Below is a small trained network, with its code and all its weights. Each question gives an input and a class and asks what happens when units are switched off, that is, made to give their printed mean instead of their output.

import numpy as np


def w(rows, s, z=0):
    codes = np.array(rows[::2]) - 128.0
    scale = np.full(codes.shape[1], s)
    scale[-1] = z or s
    return codes * scale


def norm(h):
    return h / np.sqrt((h * h).mean(-1, keepdims=True) + 1e-5)


def f(y):
    return np.maximum(y, 0)


def log_softmax(a):
    a = a - a.max(-1, keepdims=True)
    return a - np.log(np.exp(a).sum(-1, keepdims=True))


def net(x, mask):
    res = np.array(x, float).reshape(1, 7) / 4 @ E
    u = 0
    for l in range(2):
        y = f(norm(res) @ A[l][:, :-1].T + A[l][:, -1])
        res = res + np.where(mask[u : u + 11], y, B[l][:, -1]) @ B[l][:, :-1]
        u += 11
    return log_softmax(norm(res)[-1] @ U[:, :-1].T + U[:, -1])


A, B = {}, {}
E = w([
[137,139,178,149,171,11,133,100,74,145],'x0',
[152,164,85,174,103,59,62,145,168,171],'x1',
[172,129,180,32,77,103,2,138,149,181],'x2',
[111,123,210,75,54,87,155,51,187,144],'x3',
[182,106,103,166,128,87,80,169,117,36],'x4',
[185,174,198,179,108,167,66,94,102,192],'x5',
[227,148,53,110,144,147,81,171,113,176],'x6',
],0.0095)
A[0] = w([
[94,83,127,107,141,99,84,174,155,8,138],'L0N0',
[113,116,153,106,155,68,183,68,130,79,134],'L0N1',
[248,147,114,120,120,122,104,164,81,153,178],'L0N2',
[71,103,188,127,83,198,131,124,211,116,84],'L0N3',
[134,136,119,101,59,127,54,105,212,172,162],'L0N4',
[182,133,104,238,192,64,107,172,112,177,1],'L0N5',
[162,201,100,154,152,114,67,118,153,152,127],'L0N6',
[116,113,236,142,129,110,101,109,59,137,111],'L0N7',
[146,110,124,134,140,76,164,116,129,134,64],'L0N8',
[163,143,79,118,135,169,141,156,135,138,121],'L0N9',
[115,183,176,165,160,122,127,94,113,197,107],'L0N10',
],0.011,0.0058)
B[0] = w([
[183,24,114,156,114,112,146,97,141,110,219],'L0N0',
[127,11,156,83,124,95,180,121,130,129,222],'L0N1',
[166,108,74,136,197,162,122,91,69,105,247],'L0N2',
[110,137,119,124,143,140,202,175,104,68,212],'L0N3',
[136,112,217,131,106,105,137,59,148,204,254],'L0N4',
[79,180,96,163,109,62,165,212,176,13,199],'L0N5',
[156,130,108,221,171,146,175,161,151,124,211],'L0N6',
[115,224,143,111,131,169,21,137,70,106,206],'L0N7',
[124,120,81,89,129,107,142,137,149,115,148],'L0N8',
[147,97,99,111,159,157,95,114,107,160,178],'L0N9',
[148,122,98,88,45,118,91,151,111,97,200],'L0N10',
],0.011,0.0088)
A[1] = w([
[21,127,120,128,162,162,247,93,102,112,168],'L1N0',
[201,89,112,89,168,89,69,131,82,51,1],'L1N1',
[209,106,205,128,35,124,90,60,178,168,118],'L1N2',
[170,114,125,206,96,44,16,105,177,120,20],'L1N3',
[194,191,127,147,144,145,55,107,95,178,89],'L1N4',
[139,92,160,54,152,161,77,183,153,173,77],'L1N5',
[145,167,172,33,138,81,101,122,155,187,42],'L1N6',
[80,102,114,85,97,63,191,87,121,32,95],'L1N7',
[83,162,188,183,138,145,87,77,90,99,96],'L1N8',
[142,204,255,130,128,56,109,86,35,73,148],'L1N9',
[140,97,58,147,134,109,56,167,98,71,79],'L1N10',
],0.0094,0.0047)
B[1] = w([
[117,92,179,136,36,112,107,181,176,154,247],'L1N0',
[140,96,83,173,94,136,84,95,87,126,194],'L1N1',
[35,205,53,162,147,134,117,188,147,160,240],'L1N2',
[138,38,169,189,116,220,165,191,223,189,190],'L1N3',
[158,86,194,75,155,138,186,150,129,112,205],'L1N4',
[94,111,170,92,111,65,156,66,138,174,153],'L1N5',
[83,91,22,78,123,65,90,54,60,139,167],'L1N6',
[200,2,202,108,147,109,174,118,99,134,255],'L1N7',
[76,175,154,72,85,99,87,167,180,156,166],'L1N8',
[41,97,35,81,60,135,43,101,130,155,238],'L1N9',
[120,120,130,127,127,183,97,86,84,68,207],'L1N10',
],0.0094,0.0084)
U = w([
[111,151,147,184,109,175,126,145,191,174,132],'0',
[122,80,205,111,97,80,250,132,174,90,176],'1',
[188,59,94,165,143,166,100,118,73,80,192],'2',
[106,252,170,63,103,157,111,131,90,77,58],'3',
[53,127,131,56,61,112,92,91,120,183,151],'4',
[113,242,50,193,148,108,137,168,108,22,71],'5',
[193,141,137,110,200,160,138,71,119,213,2],'6',
],0.018,0.0069)

Each question gives the input, the list of numbers given to net, and the class t.
The units are the neurons (one row each of A and B). Each row of codes is followed by its name. A weight is (code - 128) times the scale printed after its matrix; where a second scale follows, it is the last column's (A, B and U).
mask holds one flag per neuron, layer by layer. A switched-off neuron (its flag False) gives its mean, the last column of its row in B, instead of its output. The means were averaged over made-up inputs and are rounded, as every weight is.
A unit's drop is (log p(t) with every unit on - log p(t) with that unit switched off) / (log p(t) with every unit on - log p(t) with every unit switched off).
The circuit of an input: a set's keep is (log p(t) with only the set's units on - log p(t) with every unit switched off) / (log p(t) with every unit on - log p(t) with every unit switched off). Starting from the 12 units with the biggest drops (on a tie, the unit counted first), units are removed one at a time, each time the one whose removal leaves the highest keep (on an exact tie, the one counted first), for as long as the keep stays at least 0.8.
circuit, biggest first: the units of the circuit, biggest drop first
k most important neurons: the k neurons with the biggest drops, biggest first
top k neurons in layer l: the k neurons of layer l with the biggest drops, biggest first
drop of u: that unit's drop, to one decimal
input [1,7,-4,-5,-4,1,-6], class 5: circuit, biggest first -> [L0N5]
input [1,7,7,5,7,-7,6], class 0: circuit, biggest first -> [L0N4; L1N3; L1N2]
input [-8,-2,4,-5,0,6,-8], class 4: circuit, biggest first -> [L0N6; L1N8]
input [6,3,-7,-4,-7,0,2], class 1: 4 most important neurons -> [L0N7; L1N7; L1N2; L0N2]
input [-8,5,-3,2,5,7,0], class 0: 2 most important neurons -> [L0N4; L1N7]
input [1,5,6,0,5,3,-7], class 0: top 3 neurons in layer 0 -> [L0N6; L0N0; L0N1]
input [8,-4,7,0,8,5,-4], class 4: top 2 neurons in layer 1 -> [L1N9; L1N8]
input [-6,-3,4,4,-4,5,6], class 6: circuit, biggest first -> [L1N9; L1N0]
input [1,-2,6,-7,-4,6,-5], class 3: top 2 neurons in layer 0 -> [L0N7; L0N1]
input [3,-7,1,-1,-3,1,-5], class 4: 2 most important neurons -> [L0N7; L1N9]
input [0,3,-3,7,-3,2,6], class 0: top 2 neurons in layer 0 -> [L0N6; L0N7]
input [8,5,-3,4,-6,-1,-8], class 4: 2 most important neurons -> [L0N7; L1N9]
input [-4,8,-1,5,2,5,8], class 0: 2 most important neurons -> [L0N4; L1N3]
input [2,-8,4,-3,-5,1,-7], class 4: circuit, biggest first -> [L0N7]
input [3,8,8,8,-1,-5,8], class 6: 2 most important neurons -> [L0N6; L0N2]
input [-3,-8,3,4,4,8,6], class 6: top 4 neurons in layer 0 -> [L0N2; L0N5; L0N4; L0N10]
input [-1,0,7,-2,-8,-6,8], class 6: 2 most important neurons -> [L0N2; L1N9]
input [1,-3,-6,-6,-1,-5,1], class 1: 3 most important neurons -> [L0N2; L0N7; L1N0]
input [2,3,2,-8,7,3,5], class 5: 2 most important neurons -> [L0N5; L1N7]
input [-2,-1,4,-6,-6,-5,-3], class 1: 3 most important neurons -> [L0N7; L0N2; L1N9]
input [8,-1,2,-5,6,2,7], class 5: drop of L1N7 -> 0.1
input [4,2,-7,0,0,7,8], class 5: drop of L0N7 -> 0.0
input [4,7,-8,1,-8,2,8], class 5: drop of L0N5 -> 0.1
input [6,8,-8,4,-3,6,4], class 5: drop of L0N5 -> 0.4
